Below are the code and all the weights of a small trained network. Each question names an input and a target symbol and asks about switching units off, where a switched-off unit gives its printed mean instead of its output.

import numpy as np


def w(rows, s, z=0):
    codes = np.array(rows[::2]) - 128.0
    scale = np.full(codes.shape[1], s)
    scale[-1] = z or s
    return codes * scale


def f(y):
    return np.maximum(y, 0)


def softmax(a):
    e = np.exp(a - a.max(-1, keepdims=True))
    return e / e.sum(-1, keepdims=True)


def log_softmax(a):
    a = a - a.max(-1, keepdims=True)
    return a - np.log(np.exp(a).sum(-1, keepdims=True))


def net(x, mask):
    ids = ['βγδελμξτψ'.index(c) for c in x.split()]
    T = len(ids)
    res = E[ids] + P[:T]
    q, k, v = (res @ M[0].T for M in (Q, K, V))
    z = softmax(np.where(np.tri(T) > 0, q @ k.T / 4**0.5, -1e9)) @ v
    res = res + np.where(mask[0], z, O[0][:, -1]) @ O[0][:, :-1]
    y = f(res @ A[0][:, :-1].T + A[0][:, -1])
    res = res + np.where(mask[1:17], y, B[0][:, -1]) @ B[0][:, :-1]
    return log_softmax(res[-1] @ U[:, :-1].T + U[:, -1])


Q, K, V, O, A, B = {}, {}, {}, {}, {}, {}
E = w([
[145,95,78,146,167],'β',
[138,51,109,153,166],'γ',
[172,110,147,128,230],'δ',
[167,199,6,89,144],'ε',
[227,136,165,113,162],'λ',
[198,170,33,79,66],'μ',
[154,72,112,196,58],'ξ',
[53,150,17,176,135],'τ',
[113,50,37,69,98],'ψ',
],0.019)
P = w([
[91,233,248,150,104],'0',
[136,149,187,137,126],'1',
[143,139,174,154,118],'2',
[134,136,151,159,120],'3',
[131,130,130,161,121],'4',
[131,119,118,173,124],'5',
[134,101,110,183,126],'6',
[130,115,87,179,130],'7',
[140,108,66,164,134],'8',
],0.012)
Q[0] = w([
[138,188,253,88,201],'h0',
[153,129,169,50,166],'h0',
[138,168,165,142,107],'h0',
[9,83,75,80,107],'h0',
],0.021)
K[0] = w([
[104,192,236,73,172],'h0',
[145,148,195,142,129],'h0',
[86,116,156,99,136],'h0',
[249,68,74,159,214],'h0',
],0.02)
V[0] = w([
[6,59,165,148,85],'h0',
[38,136,89,33,166],'h0',
[164,54,138,41,80],'h0',
[165,93,149,88,246],'h0',
],0.018)
O[0] = w([
[61,110,221,193,75,82],'h0',
[17,97,142,116,213,116],'h0',
[162,135,228,14,113,146],'h0',
[145,252,142,154,207,10],'h0',
],0.015,0.012)
A[0] = w([
[178,105,109,113,159,41],'n0',
[165,144,165,185,152,203],'n1',
[140,127,130,102,74,71],'n2',
[137,166,170,178,141,63],'n3',
[95,142,144,151,55,134],'n4',
[107,245,131,103,99,68],'n5',
[99,148,133,114,171,107],'n6',
[81,127,103,129,164,159],'n7',
[91,194,181,151,204,155],'n8',
[161,155,127,82,120,45],'n9',
[183,116,133,172,85,108],'n10',
[127,86,153,155,130,2],'n11',
[127,106,132,137,114,152],'n12',
[146,176,165,81,105,28],'n13',
[85,153,148,99,143,112],'n14',
[160,161,89,145,137,104],'n15',
],0.012,0.0048)
B[0] = w([
[124,249,106,113,99,249],'n0',
[212,111,196,196,100,167],'n1',
[67,122,118,162,222,245],'n2',
[183,144,94,147,49,149],'n3',
[247,102,106,76,152,228],'n4',
[97,79,124,33,206,149],'n5',
[89,101,185,179,156,151],'n6',
[117,107,218,66,147,188],'n7',
[181,61,28,52,117,159],'n8',
[209,159,151,153,35,223],'n9',
[3,195,160,131,128,255],'n10',
[137,184,80,99,148,189],'n11',
[115,132,140,121,75,192],'n12',
[68,45,128,131,154,180],'n13',
[200,138,100,180,127,179],'n14',
[79,75,186,173,187,224],'n15',
],0.012,0.017)
U = w([
[126,92,99,251,141,78],'β',
[172,73,106,234,72,86],'γ',
[173,78,77,207,142,5],'δ',
[104,123,75,174,192,63],'ε',
[143,131,126,193,158,117],'λ',
[159,122,43,140,103,142],'μ',
[68,140,121,178,89,86],'ξ',
[95,34,2,208,102,134],'τ',
[147,45,140,119,95,252],'ψ',
],0.0056,0.003)

Each question gives the input, a string of symbols that net reads in full, and the target symbol t.
The units are the heads (4 rows each of Q, K, V and O) and the neurons (one row each of A and B). Each row of codes is followed by its name. A weight is (code - 128) times the scale printed after its matrix; where a second scale follows, it is the last column's (O, A, B and U).
mask holds one flag per unit, heads first, then neurons. A switched-off unit (its flag False) gives its mean, the last column of its rows in O or B, instead of its output. The means were averaged over made-up inputs and are rounded, as every weight is.
A unit's drop is (log p(t) with every unit on - log p(t) with that unit switched off) / (log p(t) with every unit on - log p(t) with every unit switched off).
The circuit of an input: a set's keep is (log p(t) with only the set's units on - log p(t) with every unit switched off) / (log p(t) with every unit on - log p(t) with every unit switched off). Starting from the 12 units with the biggest drops (on a tie, the unit counted first), units are removed one at a time, each time the one whose removal leaves the highest keep (on an exact tie, the one counted first), for as long as the keep stays at least 0.8.
units of the circuit, in order: the units of the circuit, biggest drop first
k most important neurons: the k neurons with the biggest drops, biggest first
drop when u is switched off: that unit's drop, to one decimal
input ε δ ξ λ β μ ε, target μ: units of the circuit, in order	h0
input ψ γ ε, target ψ: 3 most important neurons	n10, n0, n2
input γ ε τ δ, target γ: units of the circuit, in order	h0, n1, n3
input δ δ ψ ε τ, target ψ: 4 most important neurons	n7, n2, n10, n0
input τ μ γ ξ λ μ, target ξ: 2 most important neurons	n10, n4
input ψ μ γ ψ δ τ ξ λ β, target ξ: units of the circuit, in order	n10, h0
input μ τ γ γ ξ ε μ ψ μ, target ψ: 2 most important neurons	n10, n0
input β ξ δ, target β: units of the circuit, in order	h0, n1
input δ ε μ μ ψ ψ λ μ λ, target δ: 4 most important neurons	n8, n1, n15, n3
input τ μ ψ λ ψ μ τ, target ψ: 3 most important neurons	n7, n2, n4
input γ γ τ μ ψ β, target ψ: units of the circuit, in order	h0, n10
input γ δ ξ ε ε ξ μ β, target ξ: 2 most important neurons	n4, n10
input ψ μ β β β ψ, target ψ: 2 most important neurons	n10, n0
input λ λ ξ μ, target ξ: 2 most important neurons	n10, n2
input γ β ε, target ε: drop when h0 is switched off	1.3
input ψ γ γ μ ψ μ, target ψ: drop when h0 is switched off	1.6
input ε ξ ψ γ μ ξ ε, target ξ: drop when n10 is switched off	2.2
input β ε γ, target ε: drop when h0 is switched off	1.1
input β δ ε ε γ, target ε: most important neuron	n15
input ψ γ ε β, target ε: most important neuron	n9
